Here is a tiny trained network, its code and every weight. The questions are about switching its units off for an input and a class, where a switched-off unit gives its printed mean instead of its output.

import numpy as np


def w(rows, s, z=0):
    codes = np.array(rows[::2]) - 128.0
    scale = np.full(codes.shape[1], s)
    scale[-1] = z or s
    return codes * scale


def norm(h):
    return h / np.sqrt((h * h).mean(-1, keepdims=True) + 1e-5)


def f(y):
    return y / 2 * (1 + np.tanh(0.7978845608 * (y + 0.044715 * y**3)))


def log_softmax(a):
    a = a - a.max(-1, keepdims=True)
    return a - np.log(np.exp(a).sum(-1, keepdims=True))


def net(x, mask):
    res = np.array(x, float).reshape(1, 5) / 4 @ E
    u = 0
    for l in range(3):
        y = f(norm(res) @ A[l][:, :-1].T + A[l][:, -1])
        res = res + np.where(mask[u : u + 12], y, B[l][:, -1]) @ B[l][:, :-1]
        u += 12
    return log_softmax(norm(res)[-1] @ U[:, :-1].T + U[:, -1])


A, B = {}, {}
E = w([
[136,157,100,87,212,84,142,126],'x0',
[123,88,67,170,34,155,10,120],'x1',
[118,128,145,136,126,186,148,122],'x2',
[89,103,118,240,155,80,124,95],'x3',
[40,125,75,151,102,58,172,164],'x4',
],0.012)
A[0] = w([
[117,147,121,83,132,141,121,121,41],'L0N0',
[114,126,156,183,111,179,174,120,32],'L0N1',
[90,130,91,141,53,109,128,139,200],'L0N2',
[137,125,155,251,111,117,87,118,139],'L0N3',
[131,140,135,117,72,69,121,128,68],'L0N4',
[93,121,87,154,53,119,99,139,148],'L0N5',
[127,119,74,107,86,166,36,125,131],'L0N6',
[148,122,147,164,124,128,54,116,1],'L0N7',
[138,133,161,36,121,161,134,130,3],'L0N8',
[137,110,153,124,100,130,140,120,8],'L0N9',
[131,133,146,91,34,179,138,132,70],'L0N10',
[149,123,154,115,104,170,85,120,153],'L0N11',
],0.024,0.0035)
B[0] = w([
[161,111,154,134,159,82,104,138,153],'L0N0',
[112,170,151,162,89,136,159,161,174],'L0N1',
[175,119,56,188,128,126,149,199,233],'L0N2',
[153,2,166,113,93,124,84,84,232],'L0N3',
[110,82,82,94,156,124,108,127,161],'L0N4',
[177,147,72,153,66,208,141,128,246],'L0N5',
[108,190,130,172,139,167,24,105,251],'L0N6',
[144,184,108,100,87,100,175,45,174],'L0N7',
[173,120,162,83,169,141,129,134,226],'L0N8',
[130,96,118,137,128,112,123,160,136],'L0N9',
[142,73,158,101,73,115,103,190,234],'L0N10',
[86,123,144,189,142,125,136,204,202],'L0N11',
],0.031,0.016)
A[1] = w([
[100,138,235,151,198,167,148,108,123],'L1N0',
[75,92,134,31,73,37,121,188,90],'L1N1',
[93,126,63,149,63,127,67,129,97],'L1N2',
[97,128,126,112,212,185,125,132,82],'L1N3',
[68,229,144,149,161,154,101,147,128],'L1N4',
[94,104,194,154,91,121,150,178,90],'L1N5',
[33,74,124,186,169,61,135,136,143],'L1N6',
[103,74,153,250,118,113,135,69,106],'L1N7',
[46,149,150,165,132,127,177,94,110],'L1N8',
[148,123,164,152,100,163,132,135,85],'L1N9',
[141,117,143,160,114,184,133,119,116],'L1N10',
[113,98,109,151,83,154,110,78,2],'L1N11',
],0.023,0.008)
B[1] = w([
[187,95,84,89,28,129,142,141,219],'L1N0',
[86,101,146,118,217,179,110,143,184],'L1N1',
[70,135,179,178,81,81,126,89,255],'L1N2',
[177,108,83,99,87,121,139,135,154],'L1N3',
[107,172,122,142,148,1,94,118,167],'L1N4',
[142,143,133,158,107,210,153,166,205],'L1N5',
[53,139,112,199,176,116,112,128,158],'L1N6',
[181,120,74,131,163,165,51,106,224],'L1N7',
[98,132,132,168,92,99,155,107,148],'L1N8',
[125,108,132,162,87,137,136,111,197],'L1N9',
[135,97,146,172,105,114,145,114,203],'L1N10',
[168,143,92,79,67,183,125,216,188],'L1N11',
],0.029,0.014)
A[2] = w([
[148,83,88,192,120,102,193,83,15],'L2N0',
[125,121,114,136,185,133,174,130,116],'L2N1',
[101,153,146,132,85,201,144,83,17],'L2N2',
[127,67,90,46,133,107,148,93,196],'L2N3',
[167,104,166,90,125,121,152,60,170],'L2N4',
[98,183,82,176,98,116,252,162,58],'L2N5',
[119,109,54,127,160,161,139,134,81],'L2N6',
[79,130,167,164,175,118,169,165,60],'L2N7',
[152,83,139,112,119,137,214,190,23],'L2N8',
[168,137,113,104,159,39,105,207,8],'L2N9',
[195,179,111,51,178,119,207,91,3],'L2N10',
[150,109,147,123,136,132,148,82,17],'L2N11',
],0.023,0.0019)
B[2] = w([
[93,200,126,136,107,97,158,148,210],'L2N0',
[182,103,93,120,165,90,76,155,135],'L2N1',
[197,90,61,116,129,32,94,193,180],'L2N2',
[157,172,51,127,191,153,139,87,190],'L2N3',
[170,179,118,127,106,163,203,97,170],'L2N4',
[90,130,91,81,152,68,252,156,176],'L2N5',
[59,140,108,124,151,60,68,91,164],'L2N6',
[161,82,81,110,132,205,166,164,153],'L2N7',
[73,161,163,49,177,105,89,115,250],'L2N8',
[105,50,78,177,75,226,155,69,205],'L2N9',
[158,104,148,152,119,73,116,20,187],'L2N10',
[199,156,130,138,150,108,152,137,130],'L2N11',
],0.027,0.011)
U = w([
[125,168,207,170,161,117,195,45,27],'0',
[90,68,64,130,236,160,113,118,119],'1',
[133,88,216,36,162,201,160,217,110],'2',
[128,129,223,152,171,108,181,95,1],'3',
[212,117,100,27,139,154,172,30,174],'4',
[171,88,103,203,8,170,56,156,177],'5',
[49,237,174,177,132,48,73,67,114],'6',
[76,155,52,137,106,67,248,155,135],'7',
],0.015,0.0074)

Each question gives the input, the list of numbers given to net, and the class t.
The units are the neurons (one row each of A and B). Each row of codes is followed by its name. A weight is (code - 128) times the scale printed after its matrix; where a second scale follows, it is the last column's (A, B and U).
mask holds one flag per neuron, layer by layer. A switched-off neuron (its flag False) gives its mean, the last column of its row in B, instead of its output. The means were averaged over made-up inputs and are rounded, as every weight is.
A unit's drop is (log p(t) with every unit on - log p(t) with that unit switched off) / (log p(t) with every unit on - log p(t) with every unit switched off).
The circuit of an input: a set's keep is (log p(t) with only the set's units on - log p(t) with every unit switched off) / (log p(t) with every unit on - log p(t) with every unit switched off). Starting from the 12 units with the biggest drops (on a tie, the unit counted first), units are removed one at a time, each time the one whose removal leaves the highest keep (on an exact tie, the one counted first), for as long as the keep stays at least 0.8.
circuit, biggest first: the units of the circuit, biggest drop first
most important unit: the unit with the biggest drop
k most important neurons: the k neurons with the biggest drops, biggest first
top k neurons in layer l: the k neurons of layer l with the biggest drops, biggest first
drop when u is switched off: that unit's drop, to one decimal
input [8,4,6,-1,-1], class 6: circuit, biggest first => L0N6, L1N4, L0N3
input [5,-8,-4,-1,7], class 1: circuit, biggest first => L1N1, L0N5
input [1,-3,-2,2,3], class 7: 4 most important neurons => L0N3, L0N10, L0N8, L0N6
input [8,-3,-6,0,2], class 1: 3 most important neurons => L0N5, L0N6, L0N8
input [3,-7,0,5,-8], class 4: most important unit => L0N11
input [0,7,-8,-7,-4], class 6: circuit, biggest first => L0N6, L0N3, L1N4
input [2,-5,-1,7,1], class 1: top 3 neurons in layer 1 => L1N7, L1N6, L1N2
input [5,3,-5,2,-4], class 6: 2 most important neurons => L0N6, L0N5
input [0,-6,-5,-2,3], class 4: 2 most important neurons => L0N10, L0N11
input [-4,-5,-7,-2,7], class 7: 2 most important neurons => L0N10, L0N3
input [1,-6,-6,1,1], class 7: 3 most important neurons => L0N3, L0N10, L0N8
input [-1,-4,-1,0,2], class 7: 4 most important neurons => L0N3, L0N10, L0N8, L0N6
input [-2,-2,-4,3,-5], class 4: 3 most important neurons => L0N7, L0N6, L0N2
input [2,-7,-1,2,-1], class 7: most important unit => L0N10
input [8,-4,6,2,6], class 7: top 3 neurons in layer 0 => L0N3, L0N10, L0N8
input [8,1,-4,4,-6], class 4: 3 most important neurons => L0N11, L0N6, L0N5
input [2,-1,-6,3,-2], class 1: 2 most important neurons => L0N5, L0N6
input [0,-8,-3,7,1], class 7: top 3 neurons in layer 0 => L0N10, L0N3, L0N5
input [0,-5,7,-2,-2], class 4: 2 most important neurons => L0N10, L0N8
input [4,2,6,-5,2], class 2: most important unit => L0N10
input [4,-4,1,-6,6], class 4: drop when L0N10 is switched off => 0.2
input [-4,-1,3,-1,7], class 7: drop when L2N5 is switched off => 0.1
input [-5,-5,0,2,4], class 7: drop when L0N3 is switched off => 0.3
input [-3,-7,-4,6,5], class 1: drop when L0N5 is switched off => 1.0
